Below is a small trained network, with its code and all its weights. Each question gives an input and a target symbol and asks what happens when units are switched off, that is, made to give their printed mean instead of their output.

import numpy as np


def w(rows, s, z=0):
    codes = np.array(rows[::2]) - 128.0
    scale = np.full(codes.shape[1], s)
    scale[-1] = z or s
    return codes * scale


def norm(h):
    return h / np.sqrt((h * h).mean(-1, keepdims=True) + 1e-5)


def f(y):
    return np.maximum(y, 0)


def softmax(a):
    e = np.exp(a - a.max(-1, keepdims=True))
    return e / e.sum(-1, keepdims=True)


def log_softmax(a):
    a = a - a.max(-1, keepdims=True)
    return a - np.log(np.exp(a).sum(-1, keepdims=True))


def net(x, mask):
    ids = ['ΔΛΣαβεθ'.index(c) for c in x.split()]
    T = len(ids)
    res = E[ids] + P[:T]
    u = 0
    for l in range(3):
        r = norm(res)
        for j in range(3):
            rows = slice(2 * j, 2 * j + 2)
            q, k, v = (r @ M[l][rows].T for M in (Q, K, V))
            z = softmax(np.where(np.tri(T) > 0, q @ k.T / 2**0.5, -1e9)) @ v
            o = O[l][rows]
            res = res + np.where(mask[u + j], z, o[:, -1]) @ o[:, :-1]
        u += 3
        y = f(norm(res) @ A[l][:, :-1].T + A[l][:, -1])
        res = res + np.where(mask[u : u + 4], y, B[l][:, -1]) @ B[l][:, :-1]
        u += 4
    return log_softmax(norm(res)[-1] @ U[:, :-1].T + U[:, -1])


Q, K, V, O, A, B = {}, {}, {}, {}, {}, {}
E = w([
[187,132,88,107,123,5,142,154],'Δ',
[100,123,128,146,208,111,115,167],'Λ',
[88,97,163,140,70,125,122,172],'Σ',
[73,143,75,138,118,150,137,156],'α',
[166,92,119,172,114,128,54,216],'β',
[120,35,108,26,109,133,131,138],'ε',
[199,114,133,137,111,98,118,196],'θ',
],0.026)
P = w([
[150,126,32,207,145,102,236,254],'0',
[132,226,127,145,192,85,115,200],'1',
[151,235,132,172,139,86,135,155],'2',
[150,129,117,163,143,88,166,133],'3',
[148,120,110,160,119,122,174,115],'4',
[167,71,95,206,111,123,195,56],'5',
[163,86,128,195,93,93,182,69],'6',
[126,117,149,155,80,106,157,84],'7',
[128,97,147,155,73,112,172,70],'8',
[102,53,167,164,78,90,185,62],'9',
[124,138,163,128,45,106,142,64],'10',
[87,179,192,54,37,74,128,103],'11',
],0.0072)
Q[0] = w([
[101,129,100,162,115,127,98,173],'0.h0',
[115,109,122,109,123,134,112,96],'0.h0',
[3,116,104,95,68,141,168,107],'0.h1',
[107,144,114,161,155,132,136,156],'0.h1',
[59,189,98,180,168,115,116,131],'0.h2',
[71,156,207,138,82,216,153,68],'0.h2',
],0.03)
K[0] = w([
[108,135,142,137,129,155,131,116],'0.h0',
[107,126,134,85,117,153,136,86],'0.h0',
[17,120,101,136,241,105,105,85],'0.h1',
[128,136,82,129,148,100,160,108],'0.h1',
[90,155,76,123,130,254,157,114],'0.h2',
[50,81,247,114,86,179,75,134],'0.h2',
],0.025)
V[0] = w([
[65,140,145,233,147,102,124,141],'0.h0',
[96,135,125,94,131,2,178,66],'0.h0',
[97,115,76,115,90,127,67,126],'0.h1',
[120,122,149,142,184,129,148,126],'0.h1',
[100,112,149,163,125,174,144,163],'0.h2',
[109,118,195,135,113,80,149,142],'0.h2',
],0.016)
O[0] = w([
[175,255,78,156,86,173,241,120,254],'0.h0',
[111,175,195,48,130,202,75,150,97],'0.h0',
[134,110,172,75,108,138,129,143,185],'0.h1',
[142,152,112,157,96,116,125,118,162],'0.h1',
[100,150,178,101,111,146,123,136,208],'0.h2',
[106,111,175,193,123,30,169,99,122],'0.h2',
],0.0085,0.0072)
A[0] = w([
[181,164,178,172,150,167,70,10,8],'0.n0',
[143,169,228,180,141,169,69,16,19],'0.n1',
[226,76,145,141,94,84,99,183,108],'0.n2',
[163,158,165,181,212,185,98,232,143],'0.n3',
],0.014,0.0015)
B[0] = w([
[70,176,139,114,126,87,142,100,128],'0.n0',
[176,197,97,90,138,153,171,153,130],'0.n1',
[187,177,108,15,101,110,94,160,254],'0.n2',
[155,88,123,130,175,13,166,64,196],'0.n3',
],0.011,0.006)
Q[1] = w([
[102,123,181,149,119,118,145,136],'1.h0',
[60,2,223,180,22,135,79,103],'1.h0',
[125,144,127,145,152,127,133,127],'1.h1',
[143,134,132,137,140,125,115,144],'1.h1',
[91,128,128,135,162,157,112,95],'1.h2',
[129,131,145,123,146,198,203,104],'1.h2',
],0.035)
K[1] = w([
[148,153,137,109,130,113,150,139],'1.h0',
[217,178,128,50,160,5,57,183],'1.h0',
[112,118,133,129,144,139,155,121],'1.h1',
[143,112,108,156,121,130,134,148],'1.h1',
[31,102,117,108,148,173,135,114],'1.h2',
[50,154,45,163,44,148,139,119],'1.h2',
],0.026)
V[1] = w([
[95,102,129,150,98,165,139,122],'1.h0',
[93,84,111,155,94,180,137,98],'1.h0',
[251,131,145,156,188,130,161,99],'1.h1',
[172,101,43,115,49,40,130,123],'1.h1',
[128,124,130,120,129,142,125,150],'1.h2',
[163,109,134,68,74,154,138,157],'1.h2',
],0.018)
O[1] = w([
[119,137,148,135,160,141,118,111,123],'1.h0',
[134,141,168,141,160,151,95,125,113],'1.h0',
[118,108,190,79,127,148,8,122,138],'1.h1',
[99,185,197,134,195,195,165,97,248],'1.h1',
[126,143,112,140,123,124,88,137,133],'1.h2',
[103,114,113,198,139,135,132,120,190],'1.h2',
],0.011,0.016)
A[1] = w([
[184,124,115,151,171,85,147,140,151],'1.n0',
[169,119,105,144,144,110,144,125,41],'1.n1',
[83,2,134,64,136,149,110,131,155],'1.n2',
[131,136,154,114,158,129,115,119,9],'1.n3',
],0.053,0.0015)
B[1] = w([
[198,51,31,114,79,100,136,132,183],'1.n0',
[93,99,119,170,161,123,87,174,150],'1.n1',
[148,68,250,150,159,145,151,176,254],'1.n2',
[135,195,201,99,145,132,145,96,173],'1.n3',
],0.023,0.028)
Q[2] = w([
[168,126,132,183,60,97,179,130],'2.h0',
[2,144,154,139,138,190,110,179],'2.h0',
[197,153,72,118,185,152,154,102],'2.h1',
[225,145,49,123,108,64,188,150],'2.h1',
[157,94,45,126,126,167,134,88],'2.h2',
[211,86,170,143,94,42,185,148],'2.h2',
],0.03)
K[2] = w([
[53,113,124,189,87,34,179,145],'2.h0',
[82,238,179,100,113,206,202,217],'2.h0',
[51,248,59,113,203,169,80,138],'2.h1',
[56,206,187,106,158,117,97,174],'2.h1',
[61,151,57,188,68,203,48,141],'2.h2',
[253,34,196,139,77,67,96,103],'2.h2',
],0.025)
V[2] = w([
[80,80,8,106,152,34,115,184],'2.h0',
[100,25,70,210,70,199,114,100],'2.h0',
[79,143,125,146,178,160,106,119],'2.h1',
[115,193,171,89,131,88,90,102],'2.h1',
[244,195,208,83,122,85,172,53],'2.h2',
[165,136,108,97,72,130,14,137],'2.h2',
],0.014)
O[2] = w([
[111,188,255,190,103,218,124,46,76],'2.h0',
[139,189,248,42,159,107,80,153,126],'2.h0',
[175,126,96,145,63,162,154,122,144],'2.h1',
[125,152,186,95,137,164,162,147,25],'2.h1',
[41,54,91,232,133,115,53,222,254],'2.h2',
[69,177,113,177,179,110,211,132,7],'2.h2',
],0.007,0.0068)
A[2] = w([
[93,132,157,106,143,164,94,114,62],'2.n0',
[89,126,87,98,131,176,124,126,38],'2.n1',
[61,121,144,178,47,79,131,126,2],'2.n2',
[81,148,62,65,117,254,148,117,194],'2.n3',
],0.042,0.00097)
B[2] = w([
[122,79,90,152,139,107,122,172,137],'2.n0',
[123,153,149,131,135,147,151,110,172],'2.n1',
[67,160,127,145,56,102,186,104,161],'2.n2',
[121,105,90,127,175,251,163,151,253],'2.n3',
],0.026,0.043)
U = w([
[251,46,27,194,152,43,107,126,142],'Δ',
[234,216,190,84,190,103,137,10,13],'Λ',
[84,136,128,185,54,81,182,89,146],'Σ',
[126,116,55,98,210,236,137,120,155],'α',
[110,126,105,144,204,81,32,103,101],'β',
[149,40,254,201,190,93,59,147,234],'ε',
[126,90,123,114,154,106,53,68,7],'θ',
],0.0057,0.0017)

Each question gives the input, a string of symbols that net reads in full, and the target symbol t.
The units are the heads (2 rows each of Q, K, V and O) and the neurons (one row each of A and B). Each row of codes is followed by its name. A weight is (code - 128) times the scale printed after its matrix; where a second scale follows, it is the last column's (O, A, B and U).
mask holds one flag per unit, layer by layer, with each layer's heads first. A switched-off unit (its flag False) gives its mean, the last column of its rows in O or B, instead of its output. The means were averaged over made-up inputs and are rounded, as every weight is.
A unit's drop is (log p(t) with every unit on - log p(t) with that unit switched off) / (log p(t) with every unit on - log p(t) with every unit switched off).
The circuit of an input: a set's keep is (log p(t) with only the set's units on - log p(t) with every unit switched off) / (log p(t) with every unit on - log p(t) with every unit switched off). Starting from the 12 units with the biggest drops (on a tie, the unit counted first), units are removed one at a time, each time the one whose removal leaves the highest keep (on an exact tie, the one counted first), for as long as the keep stays at least 0.8.
units of the circuit, in order: the units of the circuit, biggest drop first
most important unit: the unit with the biggest drop
k most important neurons: the k neurons with the biggest drops, biggest first
k most important neurons of layer l: the k neurons of layer l with the biggest drops, biggest first
which heads matter: for each layer, one digit per head in row order, 1 if its drop is at least 0.15 and else 0, layers parted by /
drop when u is switched off: that unit's drop, to one decimal
input α α Λ Σ Σ α α α β, target Δ: most important unit	0.n3
input ε Δ α Λ Λ, target Λ: units of the circuit, in order	(2.n3; 1.n2; 1.n3)
input Σ α Σ α α ε α α α θ, target Δ: units of the circuit, in order	(1.n0; 2.n3)
input Σ Λ α Σ α α α Δ α Λ Λ, target ε: 3 most important neurons of layer 2	(2.n3; 2.n0; 2.n2)
input α α ε α α α α α Λ ε θ, target Δ: units of the circuit, in order	(1.n0; 2.n3; 1.n2)
input θ Λ α Δ α α α α Δ Δ, target ε: which heads matter	101 / 110 / 101
input θ α α Δ ε Σ Λ θ, target Λ: 3 most important neurons	(2.n3; 0.n2; 1.n2)
input α ε α α ε α Λ, target Δ: which heads matter	000 / 000 / 000
input α θ α ε α ε α β, target Δ: which heads matter	100 / 000 / 000
input θ ε α ε ε α Δ α α α Δ, target Λ: 3 most important neurons	(2.n3; 1.n2; 1.n0)
input ε ε α β Σ α α β, target Λ: which heads matter	000 / 110 / 000
input α α β ε Λ α Δ Λ ε Λ, target ε: 4 most important neurons	(0.n3; 2.n3; 1.n3; 0.n2)
input ε ε Σ α Δ α α ε ε α α Λ, target Δ: units of the circuit, in order	(0.n3; 2.n3; 1.n0)
input Σ β β α α β, target ε: most important unit	1.h1
input ε θ Σ α θ, target Λ: 3 most important neurons	(2.n3; 0.n3; 1.n2)
input θ α Λ Σ α α α Δ, target Δ: which heads matter	001 / 000 / 000
input θ ε Δ, target Δ: 3 most important neurons of layer 2	(2.n3; 2.n1; 2.n2)
input Σ ε ε α ε ε α ε β β, target Λ: which heads matter	000 / 110 / 100
input α α α α Δ α α Σ α Δ, target ε: which heads matter	111 / 110 / 101
input Λ ε Λ, target Λ: 2 most important neurons	(2.n3; 0.n3)
input Λ ε Δ ε θ Δ, target Λ: most important unit	1.h1
input Δ Δ α Σ Σ Δ α Δ, target β: 2 most important neurons of layer 0	(0.n3; 0.n2)
input β α α ε ε ε Λ ε α ε, target ε: drop when 1.n2 is switched off	0.2
input α α β Δ Λ ε ε α β ε, target ε: drop when 0.h0 is switched off	0.4
input ε Λ α α ε Σ, target Σ: drop when 1.n2 is switched off	0.1
